Below is a small trained network, with its code and all its weights. Each question gives an input and a class and asks what happens when units are switched off, that is, made to give their printed mean instead of their output.

import numpy as np


def w(rows, s, z=0):
    codes = np.array(rows[::2]) - 128.0
    scale = np.full(codes.shape[1], s)
    scale[-1] = z or s
    return codes * scale


def f(y):
    return np.maximum(y, 0)


def log_softmax(a):
    a = a - a.max(-1, keepdims=True)
    return a - np.log(np.exp(a).sum(-1, keepdims=True))


def net(x, mask):
    res = np.array(x, float).reshape(1, 8) / 4 @ E
    y = f(res @ A[0][:, :-1].T + A[0][:, -1])
    res = res + np.where(mask, y, B[0][:, -1]) @ B[0][:, :-1]
    return log_softmax(res[-1] @ U[:, :-1].T + U[:, -1])


A, B = {}, {}
E = w([
[113,194,190,92,66,75,82,95,56,227,187],'x0',
[148,212,146,63,119,187,27,89,202,80,119],'x1',
[141,110,131,133,117,133,117,122,131,129,133],'x2',
[107,145,113,118,153,111,132,132,123,121,132],'x3',
[107,128,172,129,69,73,239,10,165,49,140],'x4',
[119,134,125,124,134,129,133,128,126,128,127],'x5',
[34,137,92,180,49,105,96,170,224,166,150],'x6',
[188,151,42,82,11,134,169,178,98,94,149],'x7',
],0.011)
A[0] = w([
[137,170,185,102,103,79,113,131,106,191,215,62],'neuron 0',
[94,117,172,128,106,92,175,42,154,67,148,93],'neuron 1',
[111,81,103,194,124,78,193,143,52,188,106,95],'neuron 2',
[114,128,175,105,97,102,174,67,148,97,99,87],'neuron 3',
[137,121,151,111,123,111,169,65,170,130,173,58],'neuron 4',
[126,108,94,170,133,159,150,156,190,65,127,119],'neuron 5',
[114,121,86,113,156,166,169,140,164,82,126,83],'neuron 6',
[159,198,143,41,143,168,65,67,213,106,111,52],'neuron 7',
[115,145,150,161,104,87,188,85,146,74,140,58],'neuron 8',
[137,67,61,167,160,179,141,128,193,70,60,93],'neuron 9',
[127,166,123,112,78,54,72,75,65,149,173,47],'neuron 10',
[136,124,128,152,118,121,129,141,126,144,92,3],'neuron 11',
[128,190,145,114,117,171,97,85,161,114,128,76],'neuron 12',
[74,166,87,122,120,187,128,94,152,146,149,36],'neuron 13',
[171,145,45,70,61,158,169,145,101,114,118,24],'neuron 14',
[141,85,79,157,175,144,138,139,176,47,66,84],'neuron 15',
[177,112,166,90,165,132,142,120,49,97,101,100],'neuron 16',
[83,105,220,196,222,143,108,63,166,167,99,47],'neuron 17',
[129,171,143,63,124,181,79,105,179,95,89,53],'neuron 18',
[122,51,131,197,151,67,187,138,77,170,121,15],'neuron 19',
[117,153,161,154,109,111,115,142,119,133,138,31],'neuron 20',
[28,138,78,213,39,86,100,118,247,168,129,54],'neuron 21',
[182,118,151,71,176,149,143,65,50,95,84,87],'neuron 22',
[158,148,39,112,42,140,152,161,84,70,175,16],'neuron 23',
[108,164,178,70,89,84,108,77,98,237,131,116],'neuron 24',
[130,112,107,131,188,199,53,209,88,189,135,69],'neuron 25',
[179,132,122,85,173,159,147,55,70,111,119,9],'neuron 26',
[111,123,88,185,125,98,95,147,156,85,103,51],'neuron 27',
],0.011,0.0036)
B[0] = w([
[139,118,182,86,176,175,180,118,102,97,95,217],'neuron 0',
[202,187,57,89,85,141,63,179,134,189,46,223],'neuron 1',
[138,55,53,116,131,164,155,92,189,123,203,205],'neuron 2',
[158,167,68,99,116,144,125,159,144,168,61,199],'neuron 3',
[151,159,77,142,132,132,116,154,102,149,88,181],'neuron 4',
[141,123,177,109,175,165,115,97,94,100,128,193],'neuron 5',
[160,106,172,98,145,138,141,110,108,96,102,176],'neuron 6',
[100,34,40,110,116,95,179,115,165,128,208,239],'neuron 7',
[166,146,81,69,145,135,84,174,134,171,111,196],'neuron 8',
[190,163,178,101,175,157,214,98,103,92,103,221],'neuron 9',
[171,131,194,82,196,140,167,92,84,108,112,211],'neuron 10',
[153,147,116,103,122,117,135,137,149,111,134,132],'neuron 11',
[174,79,104,119,114,131,134,111,148,91,163,192],'neuron 12',
[114,139,112,164,94,135,176,150,141,151,158,160],'neuron 13',
[77,135,134,157,71,29,58,65,92,112,119,194],'neuron 14',
[152,117,191,78,166,156,162,111,45,98,126,212],'neuron 15',
[52,112,161,197,117,187,91,181,178,142,167,200],'neuron 16',
[36,149,145,175,46,2,59,15,74,79,90,241],'neuron 17',
[122,74,57,107,153,101,179,113,144,127,183,205],'neuron 18',
[144,63,56,123,112,117,162,86,170,87,181,202],'neuron 19',
[143,137,161,127,123,133,131,126,116,136,158,150],'neuron 20',
[61,155,189,200,148,171,102,225,188,131,169,255],'neuron 21',
[70,147,176,208,125,156,116,205,196,127,144,218],'neuron 22',
[55,158,164,156,75,29,104,82,104,154,115,203],'neuron 23',
[172,118,184,78,202,162,201,105,86,88,110,242],'neuron 24',
[248,199,48,110,99,133,62,163,136,199,31,227],'neuron 25',
[70,148,173,174,133,169,122,202,150,166,162,193],'neuron 26',
[110,129,144,134,146,171,123,138,117,133,147,159],'neuron 27',
],0.0092,0.019)
U = w([
[161,136,221,89,179,175,183,81,65,100,111,138],'0',
[188,182,59,104,133,142,75,160,119,171,56,194],'1',
[129,54,54,124,141,118,171,82,155,114,220,254],'2',
[73,154,215,195,150,172,107,197,168,131,168,4],'3',
[73,156,174,158,113,11,77,19,77,114,99,49],'4',
],0.012,0.00073)

Each question gives the input, the list of numbers given to net, and the class t.
The units are the neurons (one row each of A and B). Each row of codes is followed by its name. A weight is (code - 128) times the scale printed after its matrix; where a second scale follows, it is the last column's (A, B and U).
mask holds one flag per neuron, in row order. A switched-off neuron (its flag False) gives its mean, the last column of its row in B, instead of its output. The means were averaged over made-up inputs and are rounded, as every weight is.
A unit's drop is (log p(t) with every unit on - log p(t) with that unit switched off) / (log p(t) with every unit on - log p(t) with every unit switched off).
The circuit of an input: a set's keep is (log p(t) with only the set's units on - log p(t) with every unit switched off) / (log p(t) with every unit on - log p(t) with every unit switched off). Starting from the 12 units with the biggest drops (on a tie, the unit counted first), units are removed one at a time, each time the one whose removal leaves the highest keep (on an exact tie, the one counted first), for as long as the keep stays at least 0.8.
circuit, biggest first: the units of the circuit, biggest drop first
unit that matters most: the unit with the biggest drop
k most important neurons: the k neurons with the biggest drops, biggest first
drop of u: that unit's drop, to one decimal
input [0,3,8,-4,-8,2,-1,-7], class 1: unit that matters most : neuron 25
input [-6,-2,-8,-7,-7,7,5,-1], class 1: 2 most important neurons : [neuron 25; neuron 24]
input [0,4,-7,2,2,-4,-7,-8], class 4: 2 most important neurons : [neuron 17; neuron 21]
input [-1,6,-7,-8,-5,1,2,-1], class 2: 3 most important neurons : [neuron 7; neuron 1; neuron 18]
input [-1,-3,-1,-8,-3,-8,1,4], class 4: circuit, biggest first : [neuron 23; neuron 14]
input [4,-7,-3,1,1,7,-7,3], class 2: 2 most important neurons : [neuron 2; neuron 19]
input [1,-8,-5,-1,5,-6,2,-7], class 2: 2 most important neurons : [neuron 2; neuron 19]
input [-6,-5,-8,-3,-6,-2,1,-5], class 0: 2 most important neurons : [neuron 9; neuron 15]
input [1,5,-8,8,5,8,-7,2], class 3: 4 most important neurons : [neuron 22; neuron 26; neuron 25; neuron 16]
input [-6,-4,4,0,-6,2,1,4], class 0: 3 most important neurons : [neuron 9; neuron 1; neuron 15]
input [7,0,7,3,0,-7,1,6], class 0: 2 most important neurons : [neuron 17; neuron 24]
input [-2,-6,0,3,1,0,6,-5], class 2: 2 most important neurons : [neuron 19; neuron 2]
input [1,-2,1,-1,-5,6,-4,2], class 1: 2 most important neurons : [neuron 25; neuron 21]
input [2,0,-6,2,-3,-5,4,-5], class 4: circuit, biggest first : [neuron 17]
input [7,-7,-1,4,-2,4,5,1], class 0: 4 most important neurons : [neuron 24; neuron 0; neuron 7; neuron 10]
input [-3,6,8,-8,7,-6,7,0], class 1: 2 most important neurons : [neuron 1; neuron 3]
input [-5,-2,-7,-3,2,-1,3,8], class 4: 2 most important neurons : [neuron 23; neuron 14]
input [5,-2,-4,-5,-1,2,-1,-6], class 4: 3 most important neurons : [neuron 17; neuron 9; neuron 15]
input [-7,-1,7,2,8,-4,-5,0], class 1: drop of neuron 1 : 1.2
input [-5,7,3,-2,5,8,-6,-8], class 4: drop of neuron 2 : 0.3
input [2,4,2,5,7,-1,4,-7], class 1: unit that matters most : neuron 1
input [-3,-7,-8,-1,6,0,-5,8], class 4: drop of neuron 7 : 0.5
input [7,0,-2,0,-7,0,3,-8], class 4: drop of neuron 1 : 0.4
